In the rows, zero is written as 128.
Here are made-up objects, facts about them, and rows of numbers that follow some of those facts. Name the object behind each unnamed row.

How the objects are related:
Q_405: π a
Q_948: ρ Q_57; π d
Q_46: ρ Q_930; π b
Q_846: ρ Q_123; π b
Q_549: ρ Q_167; π a
Q_877: ρ Q_167; π d
Q_787: ρ Q_983; π c
Q_589: ρ Q_167; π c
Q_165: ρ Q_316; π a
Q_833: ρ Q_983; π b
Q_55: ρ Q_624; π d
Q_503: ρ Q_336; π b
Q_797: ρ Q_589; π c
Q_979: ρ Q_113; π a
Q_225: ρ Q_838; π c
Q_566: ρ Q_336; π b
Q_216: ρ Q_624; π a
Q_87: ρ Q_167; π b
Q_189: ρ Q_295; π a
Q_889: ρ Q_57; π a
Q_5: ρ Q_167; π c
Q_988: ρ Q_316; π b
Q_420: ρ Q_295; π c
Q_141: ρ Q_336; π c
Q_399: ρ Q_930; π a
Q_90: ρ Q_405; π b
Q_786: ρ Q_336; π a
Q_791: ρ Q_500; π d
Q_688: ρ Q_983; π a
Q_209: ρ Q_295; π b
Q_248: ρ Q_167; π d
Q_379: ρ Q_838; π a
Q_930: ρ Q_167; π a
Q_3: ρ Q_123; π a
Q_49: ρ Q_500; π a
Q_237: ρ Q_295; π d
Q_295: ρ Q_167; π a
Q_316: ρ Q_336; π a
Q_356: ρ Q_213; π a
Q_500: ρ Q_336; π b
Q_57: ρ Q_405; π b
Q_153: ρ Q_405; π c
Q_438: ρ Q_316; π c
Q_166: ρ Q_266; π b
Q_15: ρ Q_12; π d
Q_167: π b
Q_838: ρ Q_336; π d
Q_101: ρ Q_12; π a
Q_477: ρ Q_213; π b
Q_187: ρ Q_589; π b
Q_123: ρ Q_336; π b
Q_714: ρ Q_123; π d
Q_462: ρ Q_877; π d
Q_624: ρ Q_405; π b
Q_777: ρ Q_589; π a
Q_61: ρ Q_589; π d
Q_16: ρ Q_877; π a
Q_113: ρ Q_405; π c
Q_572: ρ Q_877; π c
Q_744: ρ Q_336; π d
Q_206: ρ Q_123; π c
Q_38: ρ Q_12; π c
Q_983: ρ Q_336; π a
Q_213: ρ Q_167; π c
Q_665: ρ Q_113; π b
Q_336: π d
Q_114: ρ Q_838; π d
Q_554: ρ Q_57; π c
Q_266: π b
Q_12: ρ Q_266; π b
Q_75: ρ Q_113; π c
Q_374: ρ Q_983; π d
Q_70: ρ Q_624; π b
Q_509: ρ Q_500; π c
Q_185: ρ Q_566; π a
Q_178: ρ Q_838; π b

Known rows:
Q_153: [116 100 146  78 121 162 102 115  89 143  82 129 117 112  77 141  88 102
 134 159 148  86 110 104 120 140 116 141 126 127 159 146 142 160 115 110]
Q_462: [148  98 151  76  83 165 135 134  89 187  76 131 107 119  72 139  84 112
 140 113 162  68 111 105 115 128 172 149 102 118 149 131 181 165 115  98]
Q_744: [136 100 148  84  82 165 124 121 100 177  80 134 129 109  87 149  87 142
 142 120 170  69 115 109 141 134 154 169  94 137 123 123 140 158 114  90]
Q_777: [125  98 140 115  77 191 145 119  86 146  82 171 110 111  76 162  84 129
 150 148 145  72 114 103  88 128 119 138 101 111 128 132 168 171 129  88]
Q_356: [127  99 140 129  77 179 158 124  90 160  84 163 112 111  79 141  85 105
 137 121 150  70 112 104  82 133 121 140 115 111 128 135 180 166 122  92]
Q_70: [114 114 143  76 111 142  96 119  97 138  79 145 115 112  76 141  92 102
 136 121 145  90 110 116  91 133 122 150  65 112 155 161 161 163 119 141]
Q_930: [112 103 143 119  80 159 158 154  99 173  83 175 107 115  86 138  98 114
 154 121 145  82 113 103  81 130 119 142 117 108 111 139 227 180 154  95]
Q_165: [131  94 141 127  78 167 130 130 126 156  86 195 119 112  91 164  82 102
 133 117 149  82 114 122 113 152 121 138 106 109 121 128 141 160 111  92]
Q_248: [136 100 154  77  79 172 121 127  90 183  81 128 111 110  73 137  82 128
 148 118 151  71 114 107 114 134 148 138  96 111 141 122 168 166 110  92]
Q_57: [116 122 147  79 130 142  96 137 119 140  79 155 131 111  80 140 130 121
 147 118 147 118 117 114  85 130 118 144  67 118 127 168 204 163 112 148]
Q_554: [114 101 142  80 129 158  99 115  88 145  78 132 110 108  77 139  89 104
 134 155 152  91 112 104 122 144 119 135 123 134 158 147 145 159 114 116]
Q_838: [114  99 185  84  88 160 156 170 102 159  85 128 149 111 132 149 118 178
 177 121 203  78 136 105 134 129 144 167 105 154 117 125 160 166 114  96]
Q_379: [124 100 149 133  79 176 179 135  98 137 101 178 118 109  91 167  80 117
 138 115 205  83 113 148 118 162 121 144 131 106 113 129 138 159 112  89]
Q_209: [133 124 187  77  83 143  94 132  86 199  90 131 108 109  76 134  87 104
 143 122 147  75 109 106  87 127 120 143 103 107 126 147 183 164 113 146]
Q_15: [118  96 214  79 147 200 139 117  87 177  84 150 111 119  79 132  95  99
 159 116 182  77 132 110 108 133 169 148  71 127 167 123 141 168 111 110]
Q_786: [122  95 135 136  79 171 150 118 118 153  92 190 119 111  82 154  82 108
 136 120 156  81 113 111 110 157 120 140 103 105 116 130 139 162 113  91]
Q_141: [111  98 146  91  83 153 114 112  87 138  91 130 143 126 111 147  87 102
 133 150 152  89 109 108 142 146 117 167 140 118 129 143 143 185 112  90]
Q_49: [132  95 141 129  78 168 134 128 125 153  86 190 120 107  90 161  84 104
 138 119 148  80 117 120 111 153 122 137 101 109 120 131 137 159 113  92]
Q_75: [110  98 141  79 124 158  98 114  89 143  81 132 113 109  71 139  89 102
 132 157 156  87 112 106 122 145 120 139 124 137 161 149 148 159 115 117]
Q_438: [116 101 146  86  81 153  98 130  87 140  93 131 151 135 117 156  81 105
 131 141 145  91 112 121 140 143 119 157 136 115 134 146 143 187 111  91]

Rows to name:
No name comes twice in this set of rows, the named rows included.
[111 100 139 111 108 166 145 133 124 136  79 202 110 106  89 138 126 148
 145 119 150 104 116 107  86 134 116 137  87 107 118 136 200 161 116 116] | Q_405
[140  97 146  75  84 189 120 117  90 170  80 128 111 108  75 153  89 163
 165 134 147  71 128 104 117 135 130 137  87 106 148 120 162 161 119  92] | Q_61
[114  99 147  83  89 153 134 148 119 188  77 129 149 127 125 147 124 170
 165 117 159  73 126 105 131 132 156 160  86 145 115 127 145 171 115  92] | Q_336
[114  98 143 119  79 160 133 160 152 172  78 200 139 119 127 163 110 125
 138 116 147 106 119 126 102 136 128 137  95 108 112 130 144 181 133  92] | Q_316
[119 118 243  76 160 148 110 125 112 183  78 186 108 112 104 139 122 101
 177 116 142 151 139 104  79 129 121 154  64 104 142 139 148 215 131 139] | Q_12
[114 110 156  76  77 145  99 126 145 176  82 154 177 110 106 140  93 108
 150 120 148  98 148 104 104 130 122 199  67 104 112 152 167 227 112  96] | Q_123
[113  98 143 113  79 167 125 118  86 140  93 131 145 147 126 146  86  99
 131 178 146  89 114 109 144 138 121 181 155 150 116 153 147 169 111  95] | Q_787
[115  99 163  77  84 142  99 166 147 193  77 154 172 107 126 155 111 103
 146 117 148 113 109 137 101 127 118 175  67 110 113 158 145 197 120  99] | Q_500
[144  97 158  79  77 141  95 136 120 173  78 144 156 107  82 157  83  99
 139 112 146  84 109 133 117 130 119 187  78 103 127 157 143 170 114 100] | Q_988
[114  99 138 149  80 149 157 118 125 145 108 191 124 102  75 146  86 106
 132 120 176  71 109 100 114 176 120 148  88 110 115 124 141 182 114  93] | Q_3
[117  96 146  77 147 149 107 135  84 140  83 127 128 120 111 141 129 106
 143 153 147 117 109 105 111 132 119 136 117 140 132 149 190 170 114 116] | Q_113
[114 110 152  84  79 144  95 116 123 165  82 146 159 108  75 141  87 103
 136 116 150  76 132 107 117 147 119 215  66 110 126 149 140 197 117  97] | Q_846
[111 100 143  81  99 164 107 137  90 138  82 132 104 123 109 153 102 112
 169 203 145  76 127 106 104 131 119 137 134 104 125 140 201 220 161  89] | Q_589

The same objects again, as new rows of numbers:
Some rows with their names:
Q_16: [ 85 118 165 131 165 105 131 133 108  93  84 111  90 179 142 151  93 127
 147 138 147 162 171 123 165 134 121 120 100 154 158 173]
Q_3: [ 89 118 155 123 123 161 132 130 186 126 151 100 149 145 126  77 135  79
 144 140 125 133 115 140 134  96 120  58 107 164 122 178]
Q_189: [ 92 181 168 129 151 104 152 135  92 154 106 124 154 151 124 128 140 100
 140 105 140 195 175  90 147 173 136  89  88 121 132 154]
Q_889: [105 129 178 137 131 124 113 127 143 103  78 143 149  98  94 115 140 136
 142 151 167 151 113 131 136 142 117  77  89 150 177 112]
Q_165: [117 141 117 129 115 125 135 140 140 126 118 134 141 132 158  69  97 123
 157 141 119 106 124 129 138 157 103  55 121 167 128 163]
Q_356: [ 72 141 155 123 153 115 134 132 108 101  95 117 107 161 135 137 115 109
 154 135 137 164 157 107 154 146 128 119 102 146 154 147]
Q_988: [168 134  65 118 124 163 129 126 113 134 153  99 168 109 154  77 117 145
 154 123 148  69 141 133 140 140 126 136 141 158 119 147]
Q_503: [164 126  72  96 132 156 138 113 122 129 158  92 167 129 141  91 132 147
 147 112 134  90 127 146 133 129 149 139 138 162 124 150]
Q_167: [116 106  92 143 155 157 130 157  70 163 143  99  74 115 128 179 128 124
  95  90 153 146 134 104 153 154 165 207 136  51 117 152]
Q_833: [177 113  71 104 129 161 164 110 111 112 167  83 164 166 140  92 157 199
 142 130 122 127  92 165 123 124 170 123 107 134 141 135]
Q_589: [ 91 135 130 140 126 158 130 165 109 122 146 157  40 146 127 148 169  64
  99 170  84 140 117  69 112 156 124 226 151  42 135  91]
Q_554: [152 130 185 133 106 123 106  99 125  92 114 161 165  91  98 135 152 148
 151 175 154 119 140 139 127 119  87 143 131 100 141  82]
Q_5: [135 140 169 127 143 106 131 117  96  99 132 140 124 171 133 159 147  99
 157 159 115 146 175 109 130 140  91 180 139  98 124 112]
Q_572: [130 112 183 137 147 107 131 113  98  85 126 135 103 193 139 177 108 130
 159 156 127 139 189 145 142 125  88 179 143 116 123 136]
Q_153: [157 127 189 133  94 124 107 107 130  88 112 168 161 102 100 143 155 143
 148 178 144 118 140 142 121 114  87 139 120 108 136  85]
Q_438: [160 137 119 129  94 121 132 124 122 101 154 165 152 139 157  83 119 118
 162 162 100  77 151 135 118 139  65 129 149 130 102 123]
Q_420: [145 176 182 122 146 106 154 119  85 146 141 156 167 150 131 150 171 105
 141 132 117 167 185 106 132 147  93 151 140  79 100 117]
Q_838: [122 115  54 119 103 134 161 130 176 192 127 173  94 111 110 192 108 129
  50  94  34  82  81 148  81 105 123 122 158 168  87 146]
Q_462: [146 121 132 166 167  76 120 113 134 115  85  96 108 186 126 182  81 116
 135 111 130 153 165 130 108  91 134 168 135 163 114 139]
Q_114: [156 140  99 109 123 102 151  96 174 152 105 154 156 139 119 170 120 138
 109  99  61 102 125 147  91 102 132 119 135 219 103 126]

Which object is each row?
No name comes twice in this set of rows, the named rows included.
[162 134  94 138 115 105 152 114 167 142 115 128 164 153 130 115 115 112
 133 115  97 107 120 144  84 102 129 119 133 181  90 118] | Q_744
[137  96  42 138 114 176 139 164 123 181 188 116 105 101 145 117 116 149
  82 111 120  84  82 155 128 135 141 140 153  81 107 163] | Q_566
[151 167 134 106 163 140 148 103  75 161 139  86 183 122 126 146 162 121
 134  80 166 162 176 103 150 166 157 166 108  98 119 133] | Q_209
[143 123 145  83 100 133 150 110 148 128 158 168 156 137 126 154 150 145
 125 163  41  95 151 154 128 140  83 133 160 162 119 134] | Q_225
[ 75 142 193  86 126  63  70 122 123 101 152 117 111 105 176  87 111 150
 123 104 127 160 129 119 140 129 157  61 135 160 162 115] | Q_101
[ 91 138 132  76 113 149 150 124 169 146 115 147 140 138 134 146 130 144
 122 127  68 111 123 135 142 155 121  66 130 205 142 157] | Q_379
[132 135 208  87 116  69  67 100 110  91 199 136 134 108 176 107 130 144
 129 130  95 129 150 119 119 106 119 128 172 101 129  77] | Q_38
[143 178 138 145 165  78 147 113 122 174  84 123 161 145 111 153 142  89
 125  74 133 179 171  98  94 122 143 151 105 125  96 113] | Q_237
[125 138 168 109 135 126 134 131 118  72 135 141 107 157 140 130 168  79
 157 175  98 128 150  80 114 159 116 200 134 107 136  80] | Q_797
[ 60 158 147 109 144 134 128 142 123  97  93 115  89 171 127 114 140  84
 154 151 103 157 128  62 129 176 148 150 103 163 168 101] | Q_777
[139 152 129 148 164  89 138 124 113 125  85 113 117 162 123 165 118  98
 144 102 133 154 158 108 105 110 143 161 108 157 109 108] | Q_248
[ 72 180 138 159 143 123 155 176  86 201 125 157  96 127 122 159 136  93
  82  96 139 195 142  84 153 174 135  84  95  44 114 160] | Q_295
[131 144 165 120 136  32  73 109 140 115 145 122 127 113 157 121 107 133
 115  76 113 153 127 130  85  73 160 110 159 160 113  71] | Q_15

The same objects again, as new rows of numbers:
Some objects and their rows:
Q_624: [155 156 122 138 164 104 106 119 174 104 152 100 124 112 178 164 144 143
 142 137  99 147 170 121 114 156 131 162  99 110 149 128 138  91 170 158
 117 134 112 131 142]
Q_744: [119 118  99 117 130 132 134 139 109 114 116 124 137 159 136  78 131 136
 130 147 137 124  98 122 103 109 125 106 142 130 147 132 136 133 137 130
 124 135 131 103 121]
Q_572: [115 118 182 100  96 122 114 115  87 109  74 148 115 105  84 149 113 132
 110 134 127 135 174 156 136 117 118 141 120 147  92 117 126 137 120 129
 139  99 108 148 119]
Q_438: [139 108 151 138 110 134 132 109  95 137 140 126 154 141 107  96 130 149
 112 148 134  77 151 161 113 119 136 137 155 130  90 168 156 148 128 130
 136 128 121 108 121]
Q_295: [131 158 111 130  96 164 158 151 175 136 156 137  84 107  87 162 109 136
 106 122 137 137 143 140 151 141  92 147 124 132 160  83 118  94  92 129
 132 139 157 161 140]
Q_336: [134 150  89 102 150 132 152 147 159 117 130 116 116 151 144  88 136 155
 117 175 149 134  98 145  94 122 121 121 135 126 174  88 155  98 145 154
 126 143 118  93 139]
Q_213: [129 149 170  93 103 127 136 133 119 131 113 132 101  96  92 159 129 144
  96 163 132 135 186 172 122 137 132 145 121 142 130  81 144 114 120 142
 142 116 112 136 136]
Q_209: [134 124 101 106 116 143 146 134  94 102 136 127 130  95  95 156 136 109
 150  87  87 136 201 110 162 126 126 156 137 143 152 135 110 114 100 152
 111 135 157 150 146]
Q_554: [120 137 191 154 100 117  98 103 109 105 130 112 124 132 158 157 137 154
 127 123 114 126 148 141  77 138 138 151 108 135 104 144 159 138 169 102
 120 112 121 117 109]
Q_889: [112 129 142 181 116 135 102 117 165 119 135 124 127 146 166 154 104 130
 133 103 129 135  88 117 105 148 121 143  96 110 110 136 118 127 162 100
 121 111 130 144 106]
Q_15: [123 167  86 120 156  94 124 142  91  77 105 159 100 157 127 130 137 103
 139 105 136 145  55 128  96 128 155  74 160 157  98 133 140 127 151 120
 152 102 153 104 129]
Q_266: [170 170 103 116 188  90 135 126 149 113 150 142 110 104 130 153 161 120
 142 131 121 147 139 129 143 149 149 112 137 128 130 127 136  90 144 152
 157 140 129 115 150]
Q_462: [ 95 121 117  73 117 121 120 145 107  78  59 141 110 136 102 124  99 117
 133 140 123 167 109 133 121 110 108 132 122 143 123  97 109 116 119 150
 132 102 113 150 122]
Q_189: [116 124 114 138  87 168 150 143 130 124 140 143 110 116  83 150 106 115
 112  80 128 130 131 119 154 134 106 142 126 139 136 120 102 133  92 106
 115 125 167 168 138]
Q_61: [ 55 118 123  67 136 137 141 152 101 134  89 106 116 136 130 132 131  91
 120 148 111 128 108 115 109 129 128 119 131 149 162  98 114 153 124 115
 125 105 146 144 133]
Q_777: [ 73 103 145 115 129 143 138 145 141 175 119 114 106 120 120 155 110  80
 110 127 133 113  99 123 142 139 116 120 121 130 126 113  92 162 100  96
 134 109 146 171 130]
Q_791: [116 110  81 114 137 134 148 140 109 108 120 120 146 174 134  75 121 141
 132 151 134 107  92 128 103 114 115 122 151 119 124 144 147 137 124 144
 124 132 130 108 129]
Q_846: [154 104 113 131 149 121 113 131  99 155 138 127 182 118 141 110 121 124
 154 118 106 114 113 102 165 113 161 136 144 114 129 151 138  87 120 130
 106 169 118  87 128]
Q_123: [172 131 103 115 173 114 123 134 139 166 155 132 163 100 148 124 133 143
 142 157 115 125 119 125 163 127 161 133 138 106 150 111 141  48 117 136
 112 184 121  80 145]
Q_374: [105 125 101 110 125 143 133 141 123 109 131 126 124 159 148  67 162 131
 120 124 153 143 139 115  81  95 117  82 149 118 132 115 117 146 123 113
 106 146 115  99 125]

Rows to name:
No name comes twice in this set of rows, the named rows included.
[124 122 108 106 128 126 122 142 102 140 108 123 158 152 145  87 119 135
 132 142 128 128  62 120 116 103 150 122 141 126 131 114 141  93 127 115
 100 157 132  75 122] | Q_714
[ 92 140  88  93  90 151 148 155  92  82 109 125 110 132  97 126 132 119
 126 104 115 145 145 120 114 114 113 144 136 159 155  91 124 124 111 129
 104 122 165 147 137] | Q_237
[143 115 165 130 105 134 125 113  93 139 133 135 150 132 120  99 133 150
 114 141 143 103 149 151 121 114 145 115 145 131 104 142 155 147 123 117
 131 129 119 109 117] | Q_141
[144 118 170 132 111 132 107 122  78 156 129 140 170 119 120 110 112 151
 120 136 133  94 106 141 140 110 160 134 149 131  93 117 155 105 119  99
 111 150 122  77 114] | Q_206
[119 114 137 162 112 158 135 126 159 156 159 139 128 150 131  92 137 125
 113 100 166 127 132 118 124 107 114  75 139  91 112 128  99 148 106  81
 117 140 113 126 118] | Q_688
[142 120 120 128 151 132 122 125 125 137 159 125 141 127 147  88 164 116
 144 105 127 132 201 107 137 106 131  94 145  99 120 174 107 143 120 128
 110 158 102 113 132] | Q_833
[103 140 109  66 134 124 133 154 145  84  72 132  93 122 106 135 109 134
 118 174 131 183 113 145 119 123 106 138 115 139 137  59 127  82 122 167
 139 114 110 143 135] | Q_877
[131 123 109 134 120 120 158 131 106 117 102 127 149 156 147  60 136 141
 134 146 144 134  89 108 122 106 137 102 127 155 224 122 133 171 134 137
 125 129 138 102 115] | Q_114
[126 137 160 115  73 148 142 134  70 122 129 136 111 105  83 144 134 135
 114 106 108 118 192 144 124 126 124 149 144 156 134 122 141 132 110 108
 116 114 154 146 126] | Q_420
[106 124 179 100  92 131 124 125  78 124 103 130 115 113  98 146 129 129
 111 133 117 128 176 145 133 120 129 137 136 149 113 120 130 145 118 114
 134 115 123 144 122] | Q_5
[124 143 127 117 120 140 142 144 187 144 125 138  84 111 100 158  97 123
 107 142 145 147 113 138 148 145  97 132 103 128 133  73 108 101 105 131
 146 118 126 161 142] | Q_930

The same objects again, as new rows of numbers:
Known rows:
Q_777: [ 35 156 126 113 131  93 117 113 180 124 174 127 155 156]
Q_549: [108 141 134 109 139 122 139 113 171 127 157 152 143 153]
Q_295: [108 118 141 100 165 137 138  88 145 163 169 132  98 163]
Q_405: [153 116 100  96 121 134 105  67 108 115 143 149 118 134]
Q_216: [155 106 104 125  93 142  95  67 118  68 110 187 148 127]
Q_90: [145 122 118 143  93 166 105  97 104 106 125 165 149 137]
Q_167: [100 129 132 116 130 147 127 108 130 167 185 128 134 134]
Q_665: [155 119 116 141  83 178  83  81 101  94 114 179 160 127]
Q_566: [146 117 122 141 134 116 144 129  77 144 140  82 118  97]
Q_87: [ 95 148 149 133 121 149 136 132 148 148 163 141 159 150]
Q_509: [124 111 125 138 146 114 168 170  94  93  97 102 112 110]
Q_206: [156 156 154 142 138  77 130 173  76  90 108 117  90 109]
Q_787: [163  96 152 123 168  89 110 194 103 141  98  96 130  90]
Q_75: [130 115 122 117  97 162  81  94  97  78 102 190 137 123]
Q_462: [ 96 158 160  94 107 151 158 136 204 158 156 160 146 114]
Q_877: [ 99 158 139  90 112 146 148 109 171 177 169 133 119 105]
Q_791: [135 109 139 140 114 112 160 152 109 108  70  64 112 105]
Q_114: [156 142 128 177 155 118 144 138 134 115  70  80 113  84]
Q_948: [149 124 132 129  58 176  75  67 126  95  84 175 135 113]
Q_838: [150 133 117 148 145 124 130 112 113 147 106  76  95  74]

Rows to name:
No name comes twice in this set of rows, the named rows included.
[165 147 136 146 121  99 133 135  68 133 141  93 111 108] | Q_123
[152 119 120 153 132 122 143 160 108 124 111  94 140 117] | Q_503
[108 152 151  87 138 129 174 127 205 141 170 161 154 132] | Q_16
[168  87 122 100 167  70 108 137 109 156 132  86 120 113] | Q_983
[ 16 164 137 107 136 115 111 135 155 127 170 141 151 145] | Q_797
[178  98 155 126 133  85  98 183 122 148  83  81 134  97] | Q_374
[171 130 113 176 186 103 149 128 133 100  94  84 115  92] | Q_379
[185  88 153 143 144 101 111 195 101 142 110  82 154 108] | Q_833
[167 135 117 198 178 131 152 151 112 116  99  84 137  93] | Q_178

